Below is a small trained network, with its code and all its weights. Each question gives an input and a target symbol and asks what happens when units are switched off, that is, made to give their printed mean instead of their output.

import numpy as np


def w(rows, s, z=0):
    codes = np.array(rows[::2]) - 128.0
    scale = np.full(codes.shape[1], s)
    scale[-1] = z or s
    return codes * scale


def norm(h):
    return h / np.sqrt((h * h).mean(-1, keepdims=True) + 1e-5)


def f(y):
    return y / 2 * (1 + np.tanh(0.7978845608 * (y + 0.044715 * y**3)))


def softmax(a):
    e = np.exp(a - a.max(-1, keepdims=True))
    return e / e.sum(-1, keepdims=True)


def log_softmax(a):
    a = a - a.max(-1, keepdims=True)
    return a - np.log(np.exp(a).sum(-1, keepdims=True))


def net(x, mask):
    ids = ['αβγδεζηθλμξπστψω'.index(c) for c in x.split()]
    T = len(ids)
    res = E[ids] + P[:T]
    r = norm(res)
    for j in range(2):
        rows = slice(3 * j, 3 * j + 3)
        q, k, v = (r @ M[0][rows].T for M in (Q, K, V))
        z = softmax(np.where(np.tri(T) > 0, q @ k.T / 3**0.5, -1e9)) @ v
        o = O[0][rows]
        res = res + np.where(mask[j], z, o[:, -1]) @ o[:, :-1]
    y = f(norm(res) @ A[0][:, :-1].T + A[0][:, -1])
    res = res + np.where(mask[2:18], y, B[0][:, -1]) @ B[0][:, :-1]
    return log_softmax(norm(res)[-1] @ U[:, :-1].T + U[:, -1])


Q, K, V, O, A, B = {}, {}, {}, {}, {}, {}
E = w([
[135,136,89],'α',
[136,136,88],'β',
[124,140,93],'γ',
[95,144,141],'δ',
[156,124,97],'ε',
[171,109,148],'ζ',
[122,142,92],'η',
[99,140,161],'θ',
[110,132,174],'λ',
[105,138,175],'μ',
[104,135,171],'ξ',
[166,109,156],'π',
[116,128,175],'σ',
[145,114,169],'τ',
[168,253,137],'ψ',
[116,131,179],'ω',
],0.024)
P = w([
[31,7,116],'0',
[93,120,121],'1',
[110,167,115],'2',
[130,198,117],'3',
[149,229,123],'4',
[162,254,119],'5',
],0.0086)
Q[0] = w([
[56,109,161],'H0',
[191,200,187],'H0',
[108,4,140],'H0',
[141,155,164],'H1',
[194,170,140],'H1',
[113,203,119],'H1',
],0.017)
K[0] = w([
[152,74,107],'H0',
[147,239,99],'H0',
[61,56,81],'H0',
[139,156,125],'H1',
[129,252,177],'H1',
[226,142,86],'H1',
],0.015)
V[0] = w([
[220,92,38],'H0',
[128,147,11],'H0',
[26,157,117],'H0',
[114,123,216],'H1',
[69,163,166],'H1',
[139,173,114],'H1',
],0.013)
O[0] = w([
[21,125,178,58],'H0',
[1,220,46,2],'H0',
[172,254,78,63],'H0',
[100,176,117,193],'H1',
[90,245,118,116],'H1',
[110,95,123,141],'H1',
],0.0074,0.0027)
A[0] = w([
[150,5,143,63],'N0',
[127,109,137,131],'N1',
[91,104,123,132],'N2',
[133,92,69,170],'N3',
[111,155,165,252],'N4',
[134,71,102,119],'N5',
[137,79,129,63],'N6',
[135,137,147,200],'N7',
[125,110,151,69],'N8',
[120,136,119,7],'N9',
[97,142,118,96],'N10',
[98,155,67,85],'N11',
[144,115,61,84],'N12',
[40,75,151,154],'N13',
[131,107,156,125],'N14',
[93,105,145,156],'N15',
],0.019,0.0034)
B[0] = w([
[68,242,211,255],'N0',
[135,195,123,140],'N1',
[219,120,97,146],'N2',
[78,127,228,147],'N3',
[2,52,97,192],'N4',
[102,162,202,156],'N5',
[112,162,149,155],'N6',
[115,122,73,165],'N7',
[78,176,180,138],'N8',
[138,154,197,112],'N9',
[107,161,127,135],'N10',
[55,164,85,161],'N11',
[53,86,154,139],'N12',
[195,25,96,218],'N13',
[117,189,117,160],'N14',
[164,124,113,160],'N15',
],0.0068,0.008)
U = w([
[195,129,99,167],'α',
[135,198,79,121],'β',
[118,137,153,112],'γ',
[87,91,89,158],'δ',
[167,122,110,115],'ε',
[125,111,116,20],'ζ',
[62,144,79,101],'η',
[189,153,69,153],'θ',
[100,125,248,200],'λ',
[162,120,112,62],'μ',
[169,110,127,94],'ξ',
[215,112,137,150],'π',
[99,98,90,140],'σ',
[67,2,129,253],'τ',
[106,88,192,27],'ψ',
[83,140,79,130],'ω',
],0.015,0.0034)

Each question gives the input, a string of symbols that net reads in full, and the target symbol t.
The units are the heads (3 rows each of Q, K, V and O) and the neurons (one row each of A and B). Each row of codes is followed by its name. A weight is (code - 128) times the scale printed after its matrix; where a second scale follows, it is the last column's (O, A, B and U).
mask holds one flag per unit, heads first, then neurons. A switched-off unit (its flag False) gives its mean, the last column of its rows in O or B, instead of its output. The means were averaged over made-up inputs and are rounded, as every weight is.
A unit's drop is (log p(t) with every unit on - log p(t) with that unit switched off) / (log p(t) with every unit on - log p(t) with every unit switched off).
The circuit of an input: a set's keep is (log p(t) with only the set's units on - log p(t) with every unit switched off) / (log p(t) with every unit on - log p(t) with every unit switched off). Starting from the 12 units with the biggest drops (on a tie, the unit counted first), units are removed one at a time, each time the one whose removal leaves the highest keep (on an exact tie, the one counted first), for as long as the keep stays at least 0.8.
circuit, biggest first: the units of the circuit, biggest drop first
unit that matters most: the unit with the biggest drop
top k neurons: the k neurons with the biggest drops, biggest first
which heads matter: for each layer, one digit per head in row order, 1 if its drop is at least 0.15 and else 0, layers parted by /
drop of u: that unit's drop, to one decimal
input ξ ε π π π ζ, target λ: top neuron -> N0
input π β π γ ε τ, target τ: which heads matter -> 10
input η γ π η, target λ: circuit, biggest first -> H0, N0
input γ τ ω ε, target π: which heads matter -> 10
input π ξ π α, target λ: which heads matter -> 00
input π ω α, target π: which heads matter -> 10
input π ε μ, target τ: circuit, biggest first -> H0, H1, N13
input π λ λ π γ, target λ: which heads matter -> 10
input π τ ε ε ζ, target τ: circuit, biggest first -> H0, N13
input ε γ π ε, target λ: circuit, biggest first -> H1, N0
input ζ ε τ, target τ: circuit, biggest first -> N13, H0
input α π π γ ε ω, target τ: circuit, biggest first -> H0, H1, N0, N13
input π β π ω ε, target π: circuit, biggest first -> H0, H1, N3
input ω γ ξ ε π α, target λ: unit that matters most -> H1
input π η ε π γ γ, target τ: which heads matter -> 01
input π ω ξ, target π: which heads matter -> 10
input ξ π π μ ε δ, target τ: which heads matter -> 11
input ε π ε ζ, target τ: drop of N13 -> 0.4
input ε ω γ, target π: drop of H0 -> 0.9
input ε ε β π ω ω, target π: drop of N0 -> 0.2
input ω ω β, target π: circuit, biggest first -> H0
input γ ε π ε π, target τ: drop of H0 -> 1.1
